array([[-0.400, -1.534,  0.794, -0.373, -0.656,  1.137,  0.741],
       [-0.129,  1.719, -0.341,  0.246,  1.509, -1.300, -1.043],
       [-0.358, -2.005,  0.592, -0.581, -1.437,  1.311,  0.804]]) | 0.246, 1.719

array([ -94.67,    4.17,  -10.25,  -29.03, -140.13,   34.69,  176.65]) | -29.03, 176.65

array([ -54.7,  -79.5,  -48.0,  188.4, -128.9]) | -48.0, 188.4

array([ 0.04,  0.19, -0.08,  0.17,  0.06, -0.11,  0.16]) | 0.17, 0.19

array([-117.840,  103.520,  -47.135,  181.986, -145.073]) | -47.135, 181.986

array([[ 0.341,  0.375,  0.716,  2.066,  0.019],
       [-0.901,  1.599, -0.659,  0.486, -1.173],
       [ 0.572,  0.359,  0.061, -1.636,  1.052]]) | -0.659, 2.066

array([[ 0.7,  2.1, -1.4,  0.5,  1.0],
       [-0.4,  0.2,  0.7,  1.6,  1.3],
       [ 0.1, -1.0,  2.0,  0.4,  0.0]]) | 0.7, 2.1

array([-0.180, -1.325, -0.134, -1.226,  1.782]) | -0.134, 1.782

array([-126.2,   66.7,   88.3, -189.8,   28.9,  -19.9,  110.6]) | -189.8, 110.6
---
((14, 29, 46, -40), (-24, -40, 58, 0), (-33, 16, -28, 40)) ⇒ -40
((72, -43, 20, 3, -50, 44), (60, 2, -29, -36, -64, -32)) ⇒ -36
((41, 16, 23, 43, 16, 54, 7), (13, 64, 8, 62, 23, 75, 12), (20, 32, 20, 16, 25, 18, 20)) ⇒ 23
((0, -7, 26, 15), (41, 67, 41, -21)) ⇒ 67
((-2, -11, 1, 61), (56, 6, 30, -26), (-27, 40, 4, 52)) ⇒ 6
((-7, -1, 62, 6, 10, 7), (8, 9, 14, 5, -3, -9), (0, 7, -3, 10, 7, 0)) ⇒ 5
---
208   76  113  197   63
228   97  135  204   95
out 135

-752  -499   695   777  -796 out 695

-29   -2   -5  -26   11
 -4  -19  -14   27  -24
out -14

6950  1031  4550  5538  4537
2233  2230  2441  2692  1267
8229  8247  4255  4224  5746
out 4255

5729  6210  8343  5050  3933
7151  8234  5341  1701  5364
out 5341

0  8  1  3  0 out 1
---
array([[2702, 8356, 5058, 7603, 6117, 9213, 1871],
       [7719, 2311, 5185, 3061, 3696, 1954, 7924],
       [6965, 5231, 7386, 5964, 3391, 4843, 5536]])	6965

array([18, 59, 82, 57, 75, 90, 13])	18

array([[-28,  11, -19, -40,   3, -41],
       [ 28, -38,  27,   4,  19,  -1],
       [ 16, -29,  19, -47,  19, -48]])	16

array([ -6, -47, -38, -26, -33,  27,  38])	-6

array([[164,  55,  70,  59,  64, 196],
       [115,  70, 104,  56, 103,  96]])	115

array([-609,   23,  638,  159,  714,  423,   32])	-609

array([4597, 2484, 5648, 7881, 3708, 6325])	4597
---
[[-67  47  55 -57 -31]
 [  4   8  -3   1  -2]] yields 47

[  8  -2   7 -71   0] yields -2

[-23  68 -59  23] yields 68

[-36   9   3  -8 -28  76  37] yields 9

[-38 -50  13  44 -62] yields -50

[-22 -17 -56   5 -46 -13] yields -17
---
-2	-25	-39	-3	-7	-1	-41
-1	24	37	-6	-20	0	43
-11	65	61	42	75	-17	56
| 61

57	-23	-63	-25	4 | -63

-62	-55	41	-40
47	49	-36	-39
-37	-46	65	-26
| 65

0	14	19	18
0	58	-28	-27
0	53	-22	-22
| -22

64	46	43	47	39 | 43

-12	18	-22	-20	-28	-34	-18
-42	-3	-23	-21	14	-25	-1
-16	10	-10	-50	-24	-62	6
| -10
---
[[-11   2   6  30 -26 -17]
 [-26 -10  10 -26   6  18]
 [ -6  58  35 -66 -18  23]] Out: -26

[[ -1  22 -16 -64  19]
 [ 63  16  65  49  28]
 [-13  36  62  -1 -32]] Out: 65

[[ 59 -21 -33   6  14]
 [ -3 -11  -6   5   9]
 [ -1   1  -3  -1   1]] Out: -6

[[-67   0 -49   0  12   6]
 [-13  -9 -17   1  10  -1]
 [-51  11 -39  -4   9  12]] Out: 1

[[-20  30 -12  -5 -40 -58]
 [ 42  39  27 -21   0 -18]
 [ 10 -60 -25 -17  21  46]] Out: -21

[[-67  45  10  40 -11 -10 -22]
 [-19 -41  47  30  -2 -23 -19]
 [-62  65  -6  77  11 -23 -31]] Out: -2
---
[[-14  19   7 -12  34]
 [ 26  17 -62  54 -33]
 [ 23  -9 -31  31 -41]]
-62, 54

[-39  54  23  -1 -68]
23, 54

[-45  34 -63 -56 -59]
-63, 34

[-23  26   1  75   0  48  51]
75, 75

[  5  11  26  59  23 -55  32]
59, 59

[ 61  48 -29  40  40]
-29, 61

[ 13   2 -44 -58 -26 -13 -65]
-58, 13

[ 16  75 -12  -4 -11]
-12, 75

[-20  46  24 -49  -3  56 -34]
-49, 56

[ 11  44  71 -20 -17]
71, 71
---
[[ 1.3  0.8  0.6  0.5  0.6  2.0  1.0 -0.7]
 [ 1.2  1.4  1.0  0.0  0.4  2.6  0.6  0.1]
 [ 1.2  1.6  1.0  0.0  0.4  2.4  0.9 -0.4]
 [ 0.1  2.7  2.7  0.6  2.2  1.5  0.5  1.7]
 [ 0.7  1.4  0.7  0.5  1.1  1.4  1.5 -1.7]
 [ 0.6  1.6  1.7  0.8  1.5  1.5  0.7  1.5]
 [ 1.1  1.1  1.1  0.8  1.0  1.7  0.8  1.0]
 [ 1.8  0.8  0.3 -0.4 -0.3  3.0  0.7 -0.7]
 [-0.1  1.8  1.6  1.2  2.6  0.6  1.8 -1.9]
 [ 0.9  1.7  1.5  0.0  0.9  2.7  0.2  1.0]
 [ 1.0  0.9  1.1  1.2  1.5  0.9  1.6 -0.3]
 [ 1.0  1.4  0.9  0.1  0.7  2.2  0.9 -0.8]] >> -0.3

[[ -66.903 -118.057  -40.400  191.471  -71.777 -151.390  -71.710 -188.087
  -172.296  -90.194  -33.811 -138.335  -25.351 -188.087]
 [  84.550    8.840   16.054 -147.975   11.632   21.366 -107.008  136.195
    23.557  143.194  -83.081  203.901   27.147  136.195]
 [-109.454  -70.347  -53.071  147.677  -95.210 -127.942   -6.042 -216.428
  -181.503 -108.208    2.458 -176.479  -28.731 -216.428]
 [   0.370 -139.242  -29.309  213.313  -34.728 -178.602 -127.975 -150.844
  -152.303  -69.202  -61.628  -91.392  -24.663 -150.844]
 [ 125.891 -138.514   19.097  163.354   34.399 -194.102 -197.056  -34.029
   -82.322   -1.346  -89.124   22.418  -45.150  -34.029]
 [ 182.841  -83.285   30.973   44.507   65.763 -156.513 -199.426   66.178
   -56.101   78.082  -95.589  125.953  -31.949   66.178]] >> -34.029

[[-0.215  0.263  1.227 -0.582  1.073  0.759  1.353 -0.181]
 [ 0.015  0.150  0.427  0.193  0.394  0.382  0.548  0.222]
 [-0.155  0.192  0.751 -0.032  0.670  0.579  0.924  0.104]
 [-0.096  0.398  2.012 -1.697  1.559  0.993  1.775 -0.590]
 [ 0.350  0.745 -0.369  0.027  0.293 -0.499 -0.611 -0.359]
 [-0.078  0.150  0.577  0.125  0.516  0.501  0.750  0.186]
 [-0.240  1.707 -1.267  0.346  1.036 -1.334 -1.163 -1.368]
 [ 0.003  1.415 -0.979  0.189  0.768 -1.099 -1.044 -1.065]
 [-0.027  0.165  0.503  0.158  0.483  0.446  0.649  0.183]] >> -1.065

[[-225.851  -19.559   72.503    7.942   49.443  -18.650   77.828   98.347
   -94.596 -169.060]
 [-232.605   91.415   92.110  -31.119   -1.264   46.775    4.922 -120.920
    28.479  231.189]
 [  21.732  -38.894  -17.039 -216.308  -90.903  102.143   79.549   50.982
    35.695 -126.066]
 [ -37.393 -133.273  -95.731  -56.081  189.720 -160.950   77.105  -11.447
     8.788  155.543]
 [  16.758  -64.404  -39.910 -247.885 -100.588  120.299   32.168   32.755
    66.451  -76.801]
 [-116.499  -33.744  179.631 -182.206  115.644  -41.517  208.001   88.427
   -34.478 -161.762]
 [-138.421   76.225  -15.664  -79.431 -104.411   74.898   41.974  -13.916
   158.627  108.397]
 [  33.414 -124.591  -29.337 -107.131  162.431 -209.098   14.887   35.624
    89.689   94.285]
 [  -5.942    8.470  -66.085   18.471  144.508 -193.911  161.451   49.288
   -79.874   -9.799]] >> 94.285

[[-0.6 -0.3  0.0  1.1  0.9  0.0  1.1]
 [ 1.4  1.4  1.5  0.9  1.6 -1.1  1.4]
 [-0.8  1.3  1.0  1.3  1.0  0.5  0.3]
 [ 0.7  0.6  0.6  0.7  0.6  1.0  0.6]
 [-0.8  0.9  0.3  1.9  1.0  0.5  0.9]
 [ 1.6  1.5  1.6  1.1  1.9 -1.5  1.4]
 [-0.2  0.2 -0.3  1.0  0.1  0.0  0.7]
 [ 0.7  0.7  0.6  0.6  0.6  0.9  0.6]] >> 0.7
---
[-37 -46 -55  63 -60] ==> 63

[[-43 -55  10  10  56]
 [ 61 -34 -68 -45 -33]
 [ -4 -42  42 -35  37]] ==> 10

[[-14 -39 -40 -16  22]
 [-58 -57 -30   6  29]] ==> -16

[-64  64 -50 -20 -59] ==> -20

[-39  65 -22 -10 -78] ==> -10

[ 24  27  -2   0 -72] ==> 0
